51; 43; 12; 22; 50; 36; 68; 10; -15; -20 = sezut
-32; -28; -8; 20; 20; -39; -49; 50; 0; -84 = keva
-19; 22; -87; 6; 35; -33; -27; 69; 13; -59 = Porek
3; -29; -44; -86; -13; -5; 14; -87; 31; 32 = fidin
common fidin Porek: 
-87
common keva sezut: 
50
has: -49; 50; 0; -84
yes
has: -87; 31
yes

-41; -15; 32; -19; -7; 0; -20; 5; 5; 4; 5; -34; -27; 3; -15; -29; 18; -38; -28; 30; 15; -2; 29; -21; 28; 17; -18; 62; 8  naz
-43; -20; 31; -27; -2; 4; -12; 9; -8; -3; 6; -34; -19; 1; -21; -25; 25; -23; -23; 28; 10; 0; 28; -43; 28; 10; -14; 63; 16  sezut
-46; -24; 40; -23; 2; -5; -14; -5; -7; 5; 2; -26; -18; -1; -11; -33; 23; -35; -18; 27; 6; 0; 24; -14; 25; 11; -19; 66; 8  duv
-40; 3; 48; 10; 6; 9; -15; -35; -15; 40; 1; -14; -17; 11; 6; -13; 17; -22; -29; 30; -1; -22; 4; -34; 25; 6; -25; 38; -3  Dum
-33; 2; 51; 14; 1; 10; -8; -35; -16; 44; 4; -13; -13; 18; 14; -4; 20; -20; -29; 22; -6; -24; -10; -31; 25; 1; -27; 29; -7  Tufam
-40; 0; 53; 10; 0; 7; -17; -28; -21; 37; -5; -16; -8; 1; 1; -11; 18; -29; -26; 22; -5; -18; -4; -28; 21; 10; -21; 31; -12  tesaf
-34; -1; 48; 14; 8; 12; -11; -47; -14; 45; -1; -21; -4; 14; 12; 9; 8; -14; -28; 30; -17; -30; -12; -33; 27; 8; -30; 18; -9  Porek
-36; -21; 38; -36; 1; 4; -27; 15; -4; -16; -6; -42; -28; -5; -26; -29; 18; -23; -18; 29; 13; 6; 44; -15; 33; 9; -21; 72; 19  fidin
-20; 15; 55; 21; 8; 9; -15; -50; -28; 55; -3; -5; -13; -42; 20; 3; 10; -6; -36; 14; -18; -29; -17; -32; 22; 6; -34; 20; -15  mus
-39; -22; 34; -20; -10; 0; -13; 1; -12; 8; 12; -32; -13; 2; -14; -40; 19; -35; -24; 35; 5; -3; 30; -24; 23; 12; -8; 66; 1  Tiku
-42; -10; 37; 1; 9; 12; -17; -20; -10; 25; 4; -28; -19; 7; -4; -17; 14; -27; -20; 31; -6; -19; 16; -18; 25; 10; -13; 54; -6  pulu
-38; -17; 29; -34; 10; 2; -20; 17; 8; -10; -1; -41; -36; -6; -13; -28; 20; -28; -17; 32; 14; 8; 38; -20; 31; 10; -20; 67; 25  keva
q: -20; 15; 55; 21; 8; 9; -15; -50; -28; 55; -3; -5; -13; -42; 20; 3; 10; -6; -36; 14; -18; -29; -17; -32; 22; 6; -34; 20; -15
mus
has: 32; -19; -7; 0; -20
yes

-10; -12; -31; -12; -11; -2; 17; 0 -> pulu
-2; 6; 67; 22; 26; 17; -14; 0 -> sezut
-3; -4; -11; -5; -6; -11; 4; 0 -> Tiku
9; 3; 75; 20; 18; 39; -6; 1 -> fidin
-12; -20; -3; -12; 1; -16; 33; -1 -> duv
-10; -12; 65; 22; 21; 35; 12; 0 -> mus
19; 20; 4; 2; -4; -11; -23; 0 -> Porek
6; 7; 84; 27; 29; 23; -14; 0 -> Dum
-2; 9; 28; 21; 29; 26; -20; 1 -> keva
0; 10; 67; 9; 15; 35; 1; 1 -> naz
-20; -15; -75; -16; -2; -7; 20; -1 -> tesaf
0; -1; 6; -4; 0; 6; 2; 0 -> Tufam
common duv mus: 
-12
common sezut Tiku: 
0
has: -2; 7; 67; 22
no
common Tiku naz: 
0

5; -3; 16; -14; 10; -43; -4; 2; 20; -39; -18; 6; 1; -15; -3; -23; 14 : fidin
-26; 22; 12; 9; 21; 28; 9; -14; 28; 86; 39; -28; 1; -11; -20; 55; -22 : Tiku
8; -20; -23; 26; -35; 49; -21; 11; -52; 47; 29; 7; 14; 12; 10; 42; -16 : Tufam
5; 22; 16; -23; 10; -43; -4; -15; 20; -39; -18; 6; 1; -7; -3; -23; 5 : keva
q: -26; 22; 12; 9; 21; 28; 9; -14; 28; 86; 39; -28; 1; -11; -20; 55; -22
Tiku
q: 5; -3; 16; -14; 10; -43; -4; 2; 20; -39; -18; 6; 1; -15; -3; -23; 14
fidin
has: 10; -43; -4; 2; 19
no

4; 20; 8; 2; 13; 21; 13; -21; 5; 5; 9; 1; 7; 16; 9; 28; 28; 39  Tiku
33; 5; 17; 8; 14; 16; 11; -21; 9; 14; 7; -2; 60; -2; 6; 15; 12; 14  sezut
5; 7; 8; 7; 7; 8; 16; -21; 50; 24; 10; 1; 21; 8; 13; 18; 9; 22  duv
3; 16; 7; 9; 10; 4; 4; -21; 4; 21; 3; -7; 16; -23; 8; 20; 23; 5  naz
88; 12; 18; 8; 12; 2; 13; -21; 8; 80; 12; -5; 12; 1; 8; 3; 10; 27  Porek
4; 20; 8; 2; 13; 21; 13; -21; 5; 5; 9; 1; 7; 16; 9; 16; 12; 9  tesaf
16; 3; 18; 4; 6; 9; 11; -21; 6; 14; 9; -1; 25; 2; 17; 26; 9; 27  Tufam
5; 7; 8; 7; 7; 8; 8; -21; 50; 24; 10; 1; 21; 8; 13; 18; 9; 9  Dum
5; 7; 7; 6; 20; 21; 7; -21; 4; 19; 22; 0; 31; 1; 8; 16; 4; 32  pulu
q: 88; 12; 18; 8; 12; 2; 13; -21; 8; 80; 12; -5; 12; 1; 8; 3; 10; 27
Porek
has: 4; 6
yes
has: 25; -1; 9
no
q: 33; 5; 17; 8; 14; 16; 11; -21; 9; 14; 7; -2; 60; -2; 6; 15; 12; 14
sezut
has: 1; 21; 8; 13
yes
q: 3; 16; 7; 9; 10; 4; 4; -21; 4; 21; 3; -7; 16; -23; 8; 20; 23; 5
naz

-86; 14; 31; -96; -38; -11; 76; 37; 53 : naz
29; 32; 26; 17; 77; -18; 5; -59; -9 : duv
-12; 76; 20; -32; 57; -46; 45; 44; 98 : tesaf
common naz tesaf: 
76
has: -32; 58; -46
no
common tesaf naz: 
76
has: 31; 26; 17; 77
no
has: 44; 98
yes
q: 29; 32; 26; 17; 77; -18; 5; -59; -9
duv

49; -84; 53; 30; -21; -78; -54; -63; 30; -78; 22; -9; -95; -56; 21; 52; 89; -69; -21; -7; 48; 83; 19 : Dum
-50; 5; 48; 13; 65; 2; -60; -69; -3; 96; -6; 57; -29; 65; 29; 63; -18; -72; -42; -95; 59; -19; -9 : tesaf
8; 10; 26; 68; -70; -19; 23; 39; 20; -16; -62; 67; 40; 20; -19; -38; 43; 28; 54; 36; -46; 79; 96 : Porek
15; -75; -12; -63; 47; -11; -31; -64; -36; -37; -19; -3; 13; 19; 19; -79; 60; 47; 47; 27; -70; -18; 54 : naz
-3; 81; 0; 15; 96; -77; 84; -63; -19; 41; 4; 41; -100; 5; 56; 41; 79; -50; 22; -61; 37; 47; -25 : Tiku
0; -8; 73; 20; -69; -55; 94; -6; -4; 86; -57; 84; -94; -1; 12; 69; 26; -6; -17; -26; 90; -71; 37 : mus
common mus Dum: 
-69
has: 40; 4; 41; -100; 5
no
q: -3; 81; 0; 15; 96; -77; 84; -63; -19; 41; 4; 41; -100; 5; 56; 41; 79; -50; 22; -61; 37; 47; -25
Tiku
q: 15; -75; -12; -63; 47; -11; -31; -64; -36; -37; -19; -3; 13; 19; 19; -79; 60; 47; 47; 27; -70; -18; 54
naz

-42; 2; 16; 6; 28; -7; 21; 48; -95; 0; -7; 6; -68; 66 = mus
-42; 2; 16; 6; 28; -7; 21; 48; -95; -22; 15; -73; -46; 3 = fidin
-42; 2; 16; 16; 28; -7; 21; 48; -95; 2; -5; 12; -46; -54 = sezut
q: -42; 2; 16; 16; 28; -7; 21; 48; -95; 2; -5; 12; -46; -54
sezut
has: 16; 16
yes
q: -42; 2; 16; 6; 28; -7; 21; 48; -95; 0; -7; 6; -68; 66
mus
has: 6; -68; 67
no
has: 2; 16
yes
has: -7; 21
yes

1; -9; 0; 0; 1; 2; -8; -2; 0; 2; -1; 2; 1; 3; 0; -1; 0; 3; -1; -2; 1; -3; 0; 0 = sezut
-17; 0; 8; -12; -79; 30; -9; 1; -15; -65; -42; -14; -14; -2; -3; -11; -21; 21; 4; 34; 11; -47; 23; -38 = duv
46; 59; -20; -80; -45; 79; 31; -80; 2; -32; -5; -12; -46; -11; 32; -84; -69; 86; 59; -34; 60; 11; -18; -83 = tesaf
-32; -52; -22; -18; -78; 9; -5; 19; -12; -85; -31; -55; -41; -41; 3; -5; -33; -20; -8; 49; -37; -45; -19; -44 = Tiku
has: 46; 59; -20
yes
common duv Tiku: 
-12
common sezut tesaf: 
2
common Tiku duv: 
-12
q: 46; 59; -20; -80; -45; 79; 31; -80; 2; -32; -5; -12; -46; -11; 32; -84; -69; 86; 59; -34; 60; 11; -18; -83
tesaf
has: -2; -3; -11
yes

19; 20; -43; -19; -22; 48; 41; 5; 11; -35; 6; -9; 6; -35; -52; 15; -24; 5; -11; -7; -45; -33; 5; 33; -25; -43; -40; 42; 27; 30 = Tiku
-13; 28; 57; 18; 12; -27; -5; -29; 10; 20; 7; 52; 24; 55; 65; -22; 2; -20; -13; 26; 36; 53; 9; -30; 1; 65; 35; -50; 36; -48 = tesaf
-18; 42; 21; -7; 6; -3; 21; -8; 15; -22; -9; 14; 5; -16; 0; 12; -18; 7; 2; 44; -3; -11; -16; -5; -11; -7; -17; 2; 31; 7 = Tufam
31; -7; -33; 4; -19; 18; 2; -1; 8; 21; 13; 0; 1; 24; -13; -12; 14; -14; -19; -27; -18; 15; 28; 9; -3; 6; 11; -3; 1; -18 = Porek
-11; -21; -1; -6; -2; -3; -13; -8; -29; -24; -9; -5; -11; -10; -3; 0; -22; 0; -5; -8; -9; -7; -11; -2; -16; -5; -16; 4; -7; 3 = duv
-7; -38; 14; 2; 3; -21; -34; -14; -29; 3; -2; 6; -5; 26; 28; -18; -5; -12; -7; -23; 15; 25; 2; -17; -3; 30; 13; -26; -21; -26 = Dum
-29; -17; 0; 3; 27; -32; -22; 51; 0; 16; -29; -68; -43; -68; -27; 38; 36; 43; 55; 27; 19; -59; -46; 2; 45; -59; 52; 38; -73; 63 = keva
8; 41; -20; -12; -12; 28; 35; -3; 18; -24; 0; 0; 2; -26; -36; 14; -19; 4; 9; 26; -34; -25; 0; 16; -21; -31; -29; 23; 35; 16 = pulu
35; 1; -33; 1; -23; 29; 13; -6; 5; 9; 21; 10; 12; 22; -16; -13; 2; -16; -24; -27; -25; 15; 33; 13; -13; 6; 10; -1; 20; -17 = fidin
27; 13; -25; -16; -28; 47; 32; -34; 0; -37; 19; 39; 51; 27; -9; -17; -45; -25; -43; -26; -37; 23; 32; 15; -47; 17; -24; -2; 58; -26 = naz
q: -13; 28; 57; 18; 12; -27; -5; -29; 10; 20; 7; 52; 24; 55; 65; -22; 2; -20; -13; 26; 36; 53; 9; -30; 1; 65; 35; -50; 36; -48
tesaf
has: 28; 57; 18
yes
has: 3; -2; 6
yes
has: 6; -3; 22
no

-18; -58; -19; 20; 84 -> Tiku
-20; -17; 29; -12; -58 -> keva
5; -21; -59; -18; -50 -> Tufam
28; -3; 18; -11; -24 -> Dum
has: 28; -3; 18; -11; -24
yes
common keva Tiku: 
-58
has: -12; -24
no
has: -3; 28
no
common Tufam Tiku: 
-18

-3; -67; 4; 14 = tesaf
-66; -47; -2; 15 = naz
-21; -31; -67; -2 = sezut
25; 7; -16; -4 = fidin
17; -13; -67; 55 = duv
-70; 19; 2; 16 = Tufam
common duv tesaf: 
-67
has: -67; 55
yes
has: -21; -32
no
common naz sezut: 
-2
has: -67; -31; -21
no
common duv sezut: 
-67

-2; 6; -3; -23  sezut
2; -6; -2; -23  mus
13; -2; -71; -3  Dum
-2; 6; -17; -26  Porek
-10; 11; -10; -2  tesaf
common tesaf sezut: 
-2
common mus tesaf: 
-2
common tesaf mus: 
-2

-54; -7; -33; -37; -51; 19; 24; -7; 36; 31; -28; -18; -29; -8; -43; 83; 24; -37; -45; 14; -19; 7; -23; -44; -7; -7; -26; 16; -28; 17; 25; -41; 32; 65; 17; -15; -15; 5; -8; -4; 1 = Porek
-15; -15; 8; -39; -17; -29; 17; -17; 3; 25; -50; -14; -19; 4; -18; 3; -10; -9; 55; 27; 3; 2; -21; -41; 31; 11; 14; 0; 27; -3; -40; 34; 1; 42; 20; -44; -51; -58; -19; 9; -54 = keva
2; 14; -16; 31; 4; 33; -12; 15; 6; -18; 43; 10; 12; -6; 7; 16; 5; 1; -65; -23; -7; -1; 15; 31; -33; -13; -20; 4; -33; 7; 46; -43; 6; -27; -17; 41; 47; 59; 16; -10; 54 = pulu
-16; 7; -17; 8; -13; 25; 2; 3; 17; 1; 8; -2; -5; -6; -13; 36; 12; -10; 6; -8; -15; -2; 0; 0; -17; -10; -20; 9; -28; 8; 37; -39; 17; 4; -1; 16; 20; 32; 14; -4; 28 = duv
q: -15; -15; 8; -39; -17; -29; 17; -17; 3; 25; -50; -14; -19; 4; -18; 3; -10; -9; 55; 27; 3; 2; -21; -41; 31; 11; 14; 0; 27; -3; -40; 34; 1; 42; 20; -44; -51; -58; -19; 9; -54
keva
has: 0; 14
no
has: -58; -51; -44; 20
no
has: -9; 55
yes
has: -23; -65
no

35; -22; 17; -92; -25; 15 -> pulu
-24; 18; -45; -5; -28; 60 -> tesaf
35; -22; 17; 28; -1; 15 -> sezut
q: 35; -22; 17; -92; -25; 15
pulu
has: -24; 18; -45; -4
no

-42; 83; 73; -58; 95; 39; -33; 20; -88; 95; -25; -76; -70; -5; 87 : Tufam
24; -25; -77; -10; -41; 39; 88; -21; -59; 14; -51; 54; 41; 66; 59 : Tiku
65; 48; -80; -97; 49; -41; 30; 66; 93; 8; 18; 44; -12; -78; 66 : pulu
12; 52; 87; 2; -51; 68; 43; -44; -29; 14; -51; 18; 21; -64; 31 : duv
81; 19; -6; 16; -86; 32; 87; 42; -47; -26; 95; 75; 89; 43; -1 : fidin
80; -59; -96; -54; -19; -66; -43; 83; -37; 21; 72; 64; 88; -73; -39 : naz
24; -25; -77; -10; -41; 86; 88; -21; 14; -58; -69; 82; -94; 1; -86 : Porek
common naz Tufam: 
83
has: 93; 8; 18
yes
has: -94; 1
yes
has: -25; -76; -70; -5; 87
yes
common pulu duv: 
18
common naz duv: 
21
has: -96; -54; -19; -66
yes

15; -10; 90; 56; 44; -5; -28  Porek
53; -19; 11; -43; 13; 3; 90  fidin
8; 6; -53; -62; -30; 3; 46  Tiku
-55; 6; -19; 1; 7; -47; -25  Dum
42; 1; -27; -47; -21; 44; 17  mus
-28; -13; 12; 20; 11; -29; -21  duv
-63; 30; -15; 16; 25; -55; -31  pulu
-6; 2; 11; -43; 13; 3; -30  naz
-4; -40; 28; 97; 5; -23; 10  keva
-59; -30; -53; -14; -23; -50; 21  sezut
8; -10; -26; -34; -18; 11; 11  tesaf
-57; -39; -34; 57; -11; -51; 13  Tufam
common Porek fidin: 
90
q: 15; -10; 90; 56; 44; -5; -28
Porek
common Dum fidin: 
-19

